Here is a tiny trained network, its code and every weight. The questions are about switching its units off for an input and a target symbol, where a switched-off unit gives its printed mean instead of its output.

import numpy as np


def w(rows, s, z=0):
    codes = np.array(rows[::2]) - 128.0
    scale = np.full(codes.shape[1], s)
    scale[-1] = z or s
    return codes * scale


def f(y):
    return np.maximum(y, 0)


def softmax(a):
    e = np.exp(a - a.max(-1, keepdims=True))
    return e / e.sum(-1, keepdims=True)


def log_softmax(a):
    a = a - a.max(-1, keepdims=True)
    return a - np.log(np.exp(a).sum(-1, keepdims=True))


def net(x, mask):
    ids = ['ΘΨαδζηξπφω'.index(c) for c in x.split()]
    T = len(ids)
    res = E[ids] + P[:T]
    q, k, v = (res @ M[0].T for M in (Q, K, V))
    z = softmax(np.where(np.tri(T) > 0, q @ k.T / 4**0.5, -1e9)) @ v
    res = res + np.where(mask[0], z, O[0][:, -1]) @ O[0][:, :-1]
    y = f(res @ A[0][:, :-1].T + A[0][:, -1])
    res = res + np.where(mask[1:9], y, B[0][:, -1]) @ B[0][:, :-1]
    return log_softmax(res[-1] @ U[:, :-1].T + U[:, -1])


Q, K, V, O, A, B = {}, {}, {}, {}, {}, {}
E = w([
[138,154,128,172],'Θ',
[172,227,107,170],'Ψ',
[142,194,87,199],'α',
[193,174,154,139],'δ',
[166,142,141,161],'ζ',
[154,152,154,147],'η',
[87,248,101,184],'ξ',
[173,137,107,216],'π',
[130,24,185,151],'φ',
[188,77,214,127],'ω',
],0.016)
P = w([
[127,127,116,122],'0',
[70,140,184,125],'1',
[150,96,114,159],'2',
[7,114,183,151],'3',
[124,122,121,90],'4',
[143,197,181,169],'5',
[134,87,108,151],'6',
[22,78,158,183],'7',
],0.019)
Q[0] = w([
[131,110,158,180],'H0',
[250,161,84,85],'H0',
[141,99,111,133],'H0',
[99,143,198,145],'H0',
],0.017)
K[0] = w([
[193,75,97,99],'H0',
[184,119,192,250],'H0',
[94,120,164,120],'H0',
[182,86,57,149],'H0',
],0.012)
V[0] = w([
[247,44,203,160],'H0',
[132,108,4,200],'H0',
[223,228,83,46],'H0',
[170,120,199,63],'H0',
],0.015)
O[0] = w([
[25,63,160,30,254],'H0',
[74,157,58,183,188],'H0',
[109,248,98,51,130],'H0',
[132,130,188,53,94],'H0',
],0.016,0.0082)
A[0] = w([
[209,124,57,93,73],'N0',
[177,74,78,127,106],'N1',
[161,94,108,164,93],'N2',
[133,69,5,58,87],'N3',
[123,59,100,81,100],'N4',
[165,85,38,64,255],'N5',
[149,170,227,172,4],'N6',
[113,166,231,206,165],'N7',
],0.013,0.0047)
B[0] = w([
[60,111,178,44,146],'N0',
[155,213,117,154,160],'N1',
[94,155,106,93,169],'N2',
[228,131,162,145,168],'N3',
[145,174,53,106,248],'N4',
[154,66,207,227,158],'N5',
[126,163,6,70,137],'N6',
[218,68,184,103,192],'N7',
],0.018,0.015)
U = w([
[3,82,49,163,186],'Θ',
[38,177,153,95,97],'Ψ',
[40,130,40,93,47],'α',
[143,142,215,99,125],'δ',
[171,115,209,155,174],'ζ',
[73,114,181,113,253],'η',
[129,224,158,139,111],'ξ',
[171,146,109,213,115],'π',
[175,130,62,118,77],'φ',
[152,63,96,90,126],'ω',
],0.0069,0.0062)

Each question gives the input, a string of symbols that net reads in full, and the target symbol t.
The units are the heads (4 rows each of Q, K, V and O) and the neurons (one row each of A and B). Each row of codes is followed by its name. A weight is (code - 128) times the scale printed after its matrix; where a second scale follows, it is the last column's (O, A, B and U).
mask holds one flag per unit, heads first, then neurons. A switched-off unit (its flag False) gives its mean, the last column of its rows in O or B, instead of its output. The means were averaged over made-up inputs and are rounded, as every weight is.
A unit's drop is (log p(t) with every unit on - log p(t) with that unit switched off) / (log p(t) with every unit on - log p(t) with every unit switched off).
The circuit of an input: a set's keep is (log p(t) with only the set's units on - log p(t) with every unit switched off) / (log p(t) with every unit on - log p(t) with every unit switched off). Starting from all 9 units, units are removed one at a time, each time the one whose removal leaves the highest keep (on an exact tie, the one counted first), for as long as the keep stays at least 0.8.
units of the circuit, in order: the units of the circuit, biggest drop first
most important unit: the unit with the biggest drop
k most important neurons: the k neurons with the biggest drops, biggest first
input α η Θ π π, target π: most important unit : N1
input η ζ Ψ ξ α, target ξ: units of the circuit, in order : (N1; H0; N0)
input π ξ η, target π: units of the circuit, in order : (N3; H0; N0)
input φ Θ Ψ π η δ φ, target φ: units of the circuit, in order : (N4; H0; N1)
input ξ φ φ φ π Ψ, target ω: units of the circuit, in order : (H0; N7; N4)
input δ Ψ η Ψ π π α δ, target Θ: units of the circuit, in order : (H0; N3)
input Ψ ζ π ζ δ π π φ, target Ψ: units of the circuit, in order : (H0; N7)
input α Θ ζ ω π π δ Ψ, target Θ: 3 most important neurons : (N3; N1; N4)
input Θ η ζ Θ ξ ζ φ ξ, target φ: units of the circuit, in order : (H0; N6)
input Θ φ ξ φ ζ η, target φ: units of the circuit, in order : (N6; H0)
input Ψ α α ω δ ξ, target π: units of the circuit, in order : (H0; N7)
input π φ φ π ζ ζ, target ω: units of the circuit, in order : (N7; H0; N4)
input δ δ ω Θ Ψ δ, target α: units of the circuit, in order : (H0; N4)
input π δ ζ π π π φ, target φ: 3 most important neurons : (N4; N3; N1)
input π π ζ, target π: 2 most important neurons : (N3; N5)
input π π ζ π Θ π π ω, target ζ: 4 most important neurons : (N7; N4; N2; N0)
input α Ψ ζ Ψ Θ π α, target π: 2 most important neurons : (N1; N4)
input Ψ ξ π ζ δ, target π: units of the circuit, in order : (N3; H0)
input δ Θ π π η, target π: units of the circuit, in order : (H0; N1)
input ξ α ζ ζ δ π π ω, target Ψ: units of the circuit, in order : (H0; N7)
input ζ π ζ π ξ δ δ Ψ, target φ: 2 most important neurons : (N6; N7)
input ζ φ ω ζ δ, target ω: 2 most important neurons : (N4; N5)
input δ Ψ η Θ ζ Ψ α π, target η: 3 most important neurons : (N4; N3; N1)
input φ ζ ω Ψ φ Θ, target α: 3 most important neurons : (N4; N3; N5)
input δ Ψ π δ, target Ψ: most important neuron : (N7)
input ω ζ φ ζ π φ, target ω: 2 most important neurons : (N7; N4)
input α π π α, target π: most important neuron : (N7)
input ζ ζ π δ δ, target π: 2 most important neurons : (N3; N5)
